[[  1 -15 -20 -14 -14  40 -11  38 -19 -21 -11]
 [  9   0  23  16  -3  -4 -13  -4  16  18   6]
 [ 34 -25 -20  25 -28  -2 -32  -6  20  27 -26]]
->
[[  1 -15 -20 -14 -14  40 -11  38 -19 -21 -11]
 [ 34 -25 -20  25 -28  -2 -32  -6  20  27 -26]]

[[  2  30   0  -8   1   2]
 [ -4  14  26  47  25 -11]
 [ -1   2  26  32  11 -18]
 [ -5  12  23  44  16  -8]]
->
[[  2  30   0  -8   1   2]
 [ -1   2  26  32  11 -18]]

[[ -3 -12 -21  29  -6  -2  25 -34  -7 -42]
 [ 27 -25  34  -1 -28  15  18  10  10   0]
 [  0 -17  -1  17  -1   6  17  -1 -27  -5]]
->
[[ -3 -12 -21  29  -6  -2  25 -34  -7 -42]
 [  0 -17  -1  17  -1   6  17  -1 -27  -5]]

[[ 16  34 -13  35  12  14   6  -9   8  12  11  30   8   3  12   4]
 [ 31  36 -32  18   0  36 -32 -33  33  34  33  22  32 -25 -27 -23]
 [-10 -42  14 -30 -20 -16  -3   5 -10 -14 -10 -35  -6  -9 -11   0]
 [-13 -18  15   4   8 -16  40  19 -17 -17 -12   1 -13  24  34  19]
 [  3 -18   1 -26 -17   1 -22  -5  -1   0   1 -25   2 -13 -30 -12]]
->
[[ 16  34 -13  35  12  14   6  -9   8  12  11  30   8   3  12   4]
 [-10 -42  14 -30 -20 -16  -3   5 -10 -14 -10 -35  -6  -9 -11   0]
 [  3 -18   1 -26 -17   1 -22  -5  -1   0   1 -25   2 -13 -30 -12]]

[[  5  23   4  13  -4   6]
 [  8  -1  -1  -5   2  24]
 [  2  38   5  10   8 -15]
 [-10 -11   0 -14  10   1]
 [ -2  -7  -7  12  -1  -1]
 [ 29  -9  -8  10  18   9]
 [  6  10   8  11  -2  -2]
 [-18 -15   7  -5  -5  -9]]
->
[[  5  23   4  13  -4   6]
 [  2  38   5  10   8 -15]
 [ -2  -7  -7  12  -1  -1]
 [  6  10   8  11  -2  -2]]

[[ 21   2  23   3 -44   6  34 -17  -9   7   4   1 -15 -11 -45   1]
 [  0  -7  -2  -7  -7  10  -4   0  -9  -7  10  -7  -9  -9  -2  -7]]
->
[[ 21   2  23   3 -44   6  34 -17  -9   7   4   1 -15 -11 -45   1]]

[[-29  15  -3 -11 -17  47]
 [ 26   9 -18  15  -9 -23]
 [ -3  -8   9  -7 -25  34]
 [-26  39  -8  -4   7  -9]
 [-21  19  19 -24  18  -7]
 [-25  20  -9 -23  15  24]]
->
[[-29  15  -3 -11 -17  47]
 [ -3  -8   9  -7 -25  34]
 [-21  19  19 -24  18  -7]]

[[-33  16  -3  15   6   8]
 [-41  15  -2  15   6   7]]
->
[[-33  16  -3  15   6   8]]
---
[[ -6  -5   6   2  -5  -1   1  23  33  -5   4  -3]
 [ -9  -4  -4  -5   7  -2  -1  -8 -37  -4   4  -6]
 [  3  -5  -6  -6   6  -9  -2  -9  32  -5   6  -5]
 [  1   6   2  -4   7   2  -3  16  23   6   8  12]
 [-30  -4   1  -6   8   6   1   6  16  -4   4  -9]
 [  1  -8   3   0  -4  -8  -1  23 -17  -8   8  -5]
 [  8  -6   4   4  -7  -8  -1  22   0  -6   6  -2]
 [ -5  -7   3  -1  -2  -4   0  18  22  -7   6  -5]]
->
[[  4  -3  -6  -5   6   2  -5  -1   1  23  33  -5]
 [  4  -6  -9  -4  -4  -5   7  -2  -1  -8 -37  -4]
 [  6  -5   3  -5  -6  -6   6  -9  -2  -9  32  -5]
 [  8  12   1   6   2  -4   7   2  -3  16  23   6]
 [  4  -9 -30  -4   1  -6   8   6   1   6  16  -4]
 [  8  -5   1  -8   3   0  -4  -8  -1  23 -17  -8]
 [  6  -2   8  -6   4   4  -7  -8  -1  22   0  -6]
 [  6  -5  -5  -7   3  -1  -2  -4   0  18  22  -7]]

[[  3  -3 -24   1  13   6  17  -4  38   0  16 -10  -4]
 [ 17 -16   4   2  22  13  27   4   0  30  -2  -1   7]
 [ 20 -13  12   3  18   7  26   5  -8  32  -2   0   7]
 [  3   4 -22  -1   7  -1  13  -8  40  -7  19 -10  -8]
 [  4  -9 -23   2  19  11  20  -2  34   7  13  -8  -1]
 [ 10 -17 -13   2  24  17  26   2  19  21   4  -4   4]]
->
[[-10  -4   3  -3 -24   1  13   6  17  -4  38   0  16]
 [ -1   7  17 -16   4   2  22  13  27   4   0  30  -2]
 [  0   7  20 -13  12   3  18   7  26   5  -8  32  -2]
 [-10  -8   3   4 -22  -1   7  -1  13  -8  40  -7  19]
 [ -8  -1   4  -9 -23   2  19  11  20  -2  34   7  13]
 [ -4   4  10 -17 -13   2  24  17  26   2  19  21   4]]

[[-12 -10   6 -27  26 -22  20]
 [  7  23 -30  41 -13  34 -43]]
->
[[-22  20 -12 -10   6 -27  26]
 [ 34 -43   7  23 -30  41 -13]]

[[  7  -9  -1  -9   5   6  -9  -7  -8]
 [  6  29 -16  -9  10   4   0 -14 -10]
 [  8   2  -4  -9   2   7  -6  -9  -8]
 [  8 -40  12  -9   0   8 -16   0  -5]
 [  6   2  -6  -9   9   5  -7  -8  -8]
 [  7  38 -18 -10   3   6   2 -17 -12]
 [ 15  24  -7  -9 -24  15   1 -18 -13]]
->
[[ -7  -8   7  -9  -1  -9   5   6  -9]
 [-14 -10   6  29 -16  -9  10   4   0]
 [ -9  -8   8   2  -4  -9   2   7  -6]
 [  0  -5   8 -40  12  -9   0   8 -16]
 [ -8  -8   6   2  -6  -9   9   5  -7]
 [-17 -12   7  38 -18 -10   3   6   2]
 [-18 -13  15  24  -7  -9 -24  15   1]]

[[ -9  -7 -19  -2   3  -1   4]
 [-12  -8 -24   1  -3   8   0]
 [-10  -7 -40   1  16 -18  13]
 [ -8  -7   7  -5 -12  20  -7]
 [ -3  -5   8  -8   4  -1   4]
 [ -5  -6  12  -7  -5  11  -3]
 [ -3  -4   8  -8   5  -3   5]
 [ -6  -6  -2  -5  -1   6   0]
 [ -2  -5  28 -10  -9  16  -6]
 [ -3  -5  -3  -7  10  -9   8]
 [ -2  -5  33 -11 -10  18  -7]
 [  0  -3  28 -12   0   4   1]]
->
[[ -1   4  -9  -7 -19  -2   3]
 [  8   0 -12  -8 -24   1  -3]
 [-18  13 -10  -7 -40   1  16]
 [ 20  -7  -8  -7   7  -5 -12]
 [ -1   4  -3  -5   8  -8   4]
 [ 11  -3  -5  -6  12  -7  -5]
 [ -3   5  -3  -4   8  -8   5]
 [  6   0  -6  -6  -2  -5  -1]
 [ 16  -6  -2  -5  28 -10  -9]
 [ -9   8  -3  -5  -3  -7  10]
 [ 18  -7  -2  -5  33 -11 -10]
 [  4   1   0  -3  28 -12   0]]

[[  3 -13 -22   8   3   2  -8  -5]
 [-12 -10   0   8  27  14  40   7]
 [-11 -10   1   8  27  14  40   7]
 [  3  -2  -8   8   1   0  -3  -1]
 [-31  17 -23   8   2 -10 -19 -20]
 [ 10  17  -1   8   3  16   4 -40]
 [ 14  12   8   8  32  -7  -9   9]
 [ 15 -11  12   8  10  -3   3 -40]
 [-13 -11   2   8  25  16  35   6]]
->
[[ -8  -5   3 -13 -22   8   3   2]
 [ 40   7 -12 -10   0   8  27  14]
 [ 40   7 -11 -10   1   8  27  14]
 [ -3  -1   3  -2  -8   8   1   0]
 [-19 -20 -31  17 -23   8   2 -10]
 [  4 -40  10  17  -1   8   3  16]
 [ -9   9  14  12   8   8  32  -7]
 [  3 -40  15 -11  12   8  10  -3]
 [ 35   6 -13 -11   2   8  25  16]]
